Below are the code and all the weights of a small trained network. Each question names an input and a target symbol and asks about switching units off, where a switched-off unit gives its printed mean instead of its output.

import numpy as np


def w(rows, s, z=0):
    codes = np.array(rows[::2]) - 128.0
    scale = np.full(codes.shape[1], s)
    scale[-1] = z or s
    return codes * scale


def f(y):
    return y / 2 * (1 + np.tanh(0.7978845608 * (y + 0.044715 * y**3)))


def softmax(a):
    e = np.exp(a - a.max(-1, keepdims=True))
    return e / e.sum(-1, keepdims=True)


def log_softmax(a):
    a = a - a.max(-1, keepdims=True)
    return a - np.log(np.exp(a).sum(-1, keepdims=True))


def net(x, mask):
    ids = ['ΦΨαβημπ'.index(c) for c in x.split()]
    T = len(ids)
    res = E[ids] + P[:T]
    r = res
    for j in range(2):
        rows = slice(3 * j, 3 * j + 3)
        q, k, v = (r @ M[0][rows].T for M in (Q, K, V))
        z = softmax(np.where(np.tri(T) > 0, q @ k.T / 3**0.5, -1e9)) @ v
        o = O[0][rows]
        res = res + np.where(mask[j], z, o[:, -1]) @ o[:, :-1]
    y = f(res @ A[0][:, :-1].T + A[0][:, -1])
    res = res + np.where(mask[2:14], y, B[0][:, -1]) @ B[0][:, :-1]
    return log_softmax(res[-1] @ U[:, :-1].T + U[:, -1])


Q, K, V, O, A, B = {}, {}, {}, {}, {}, {}
E = w([
[137,131,112,139,160,181,201,74,102,144],'Φ',
[98,114,127,79,103,135,155,135,87,170],'Ψ',
[74,114,161,192,199,170,147,114,73,157],'α',
[133,150,21,120,174,155,45,184,147,144],'β',
[104,102,160,140,127,155,154,110,53,172],'η',
[63,121,137,137,124,154,172,148,135,117],'μ',
[136,169,127,157,253,88,107,117,228,162],'π',
],0.02)
P = w([
[142,60,126,207,54,124,254,196,109,245],'0',
[90,114,82,218,87,114,166,152,142,157],'1',
[99,144,105,156,100,95,129,135,117,153],'2',
[95,158,116,120,133,105,117,116,106,118],'3',
[66,184,110,93,138,111,111,87,110,68],'4',
[104,197,117,50,140,114,111,52,107,54],'5',
],0.0096)
Q[0] = w([
[173,203,145,140,117,87,181,98,139,129],'h0',
[203,12,212,142,21,120,182,35,78,59],'h0',
[2,89,150,152,107,138,189,75,93,160],'h0',
[223,142,127,122,185,56,30,140,220,89],'h1',
[47,137,100,157,165,114,146,97,136,182],'h1',
[84,101,213,148,123,123,243,71,117,163],'h1',
],0.008)
K[0] = w([
[60,110,87,113,120,198,95,125,114,135],'h0',
[173,120,78,248,135,155,127,153,134,227],'h0',
[139,94,133,184,93,206,185,142,58,183],'h0',
[71,206,124,51,165,166,31,27,53,2],'h1',
[177,78,121,103,155,199,142,122,58,174],'h1',
[160,108,76,187,104,139,141,233,133,152],'h1',
],0.0086)
V[0] = w([
[142,118,84,67,177,98,83,154,83,164],'h0',
[133,146,90,154,199,168,92,147,148,150],'h0',
[172,155,147,153,178,125,158,98,186,183],'h0',
[254,114,155,151,163,179,124,4,55,154],'h1',
[62,137,229,210,196,112,128,152,112,129],'h1',
[169,210,89,185,240,155,153,130,236,103],'h1',
],0.0073)
O[0] = w([
[96,98,150,147,108,99,129,61,183,178,98],'h0',
[1,129,155,122,104,153,127,123,99,163,192],'h0',
[92,171,2,111,45,170,137,120,148,149,176],'h0',
[154,220,202,211,36,114,93,131,145,141,2],'h1',
[207,62,38,187,60,159,84,102,26,51,211],'h1',
[144,150,172,90,173,236,105,191,86,120,161],'h1',
],0.0088,0.0047)
A[0] = w([
[165,173,97,194,146,80,48,135,204,164,89],'n0',
[105,135,142,2,196,148,149,141,128,160,214],'n1',
[151,62,80,116,165,129,120,174,143,106,93],'n2',
[99,69,125,135,183,40,98,93,139,155,95],'n3',
[81,104,112,176,78,27,159,29,155,163,126],'n4',
[124,63,154,161,121,191,179,135,58,81,125],'n5',
[88,217,177,117,70,192,97,185,121,129,104],'n6',
[127,124,119,138,131,146,136,147,123,142,108],'n7',
[219,119,96,154,95,175,54,117,109,67,65],'n8',
[170,152,152,127,53,64,130,112,121,91,131],'n9',
[117,113,93,131,49,113,138,134,77,52,159],'n10',
[112,151,156,162,126,113,60,202,222,177,4],'n11',
],0.0077,0.0027)
B[0] = w([
[187,74,150,50,127,63,86,92,140,78,147],'n0',
[108,92,150,203,159,114,160,181,129,121,252],'n1',
[186,165,132,128,160,146,106,98,114,67,181],'n2',
[137,144,1,91,111,130,184,82,158,98,158],'n3',
[112,213,190,84,100,105,99,194,83,105,187],'n4',
[117,86,145,46,99,133,118,114,121,113,215],'n5',
[197,132,122,127,123,218,168,36,145,177,175],'n6',
[134,146,118,115,110,119,141,147,100,107,144],'n7',
[95,69,203,135,50,118,49,173,162,168,169],'n8',
[183,111,132,188,169,154,122,151,126,122,147],'n9',
[162,66,105,146,184,135,141,122,139,155,207],'n10',
[177,108,217,23,190,137,147,149,118,143,147],'n11',
],0.0086,0.012)
U = w([
[178,139,223,3,116,162,120,116,85,112,3],'Φ',
[193,57,45,82,166,86,194,30,121,77,38],'Ψ',
[63,48,75,192,54,102,62,85,160,149,178],'α',
[22,84,170,139,144,113,193,148,151,156,176],'β',
[29,215,85,1,42,99,135,148,73,92,200],'η',
[235,206,140,222,185,88,74,220,10,36,192],'μ',
[146,222,50,203,90,218,169,84,83,137,118],'π',
],0.0043,0.0015)

Each question gives the input, a string of symbols that net reads in full, and the target symbol t.
The units are the heads (3 rows each of Q, K, V and O) and the neurons (one row each of A and B). Each row of codes is followed by its name. A weight is (code - 128) times the scale printed after its matrix; where a second scale follows, it is the last column's (O, A, B and U).
mask holds one flag per unit, heads first, then neurons. A switched-off unit (its flag False) gives its mean, the last column of its rows in O or B, instead of its output. The means were averaged over made-up inputs and are rounded, as every weight is.
A unit's drop is (log p(t) with every unit on - log p(t) with that unit switched off) / (log p(t) with every unit on - log p(t) with every unit switched off).
The circuit of an input: a set's keep is (log p(t) with only the set's units on - log p(t) with every unit switched off) / (log p(t) with every unit on - log p(t) with every unit switched off). Starting from the 12 units with the biggest drops (on a tie, the unit counted first), units are removed one at a time, each time the one whose removal leaves the highest keep (on an exact tie, the one counted first), for as long as the keep stays at least 0.8.
circuit, biggest first: the units of the circuit, biggest drop first
most important unit: the unit with the biggest drop
top k neurons: the k neurons with the biggest drops, biggest first
which heads matter: for each layer, one digit per head in row order, 1 if its drop is at least 0.15 and else 0, layers parted by /
drop of u: that unit's drop, to one decimal
input α β Ψ, target α: circuit, biggest first => (h1; n8)
input μ β β π, target β: circuit, biggest first => (h1; h0; n1)
input Ψ β μ Φ π, target Φ: top 2 neurons => (n11; n0)
input π μ μ μ η Φ, target Φ: circuit, biggest first => (h1; n5)
input η μ μ μ α, target μ: top 2 neurons => (n4; n9)
input π α μ α α Ψ, target Φ: circuit, biggest first => (h1; n5)
input Ψ α α, target η: which heads matter => 01
input Ψ π μ, target η: circuit, biggest first => (n4; h1)
input β Ψ β β η, target β: circuit, biggest first => (h1; n1)
input Φ η η, target π: top neuron => (n6)
input π η η μ μ μ, target Φ: top 2 neurons => (n5; n8)
input Φ β α, target π: circuit, biggest first => (h1; n6; h0)
input η π β μ, target μ: circuit, biggest first => (h1; n4; n9)
input Ψ π β π π, target π: circuit, biggest first => (h1; h0; n6)
input η β Φ, target μ: circuit, biggest first => (h1; n4; n9)
input Ψ μ β μ, target η: circuit, biggest first => (h1; n4)
input Ψ π Φ, target η: most important unit => n4
input Φ μ η μ Ψ, target π: circuit, biggest first => (h1; n6; n5)
input μ α η β Ψ, target Ψ: circuit, biggest first => (h1; n10)
input μ Ψ Ψ β, target Ψ: top 2 neurons => (n3; n0)
input μ μ π, target μ: top neuron => (n2)
input μ π Ψ π, target Ψ: top 3 neurons => (n3; n0; n8)
input π β μ μ η, target Φ: drop of h1 => 1.4
input Φ μ μ μ, target π: drop of h0 => 0.1
input μ μ β η μ, target Ψ: drop of h0 => 0.2
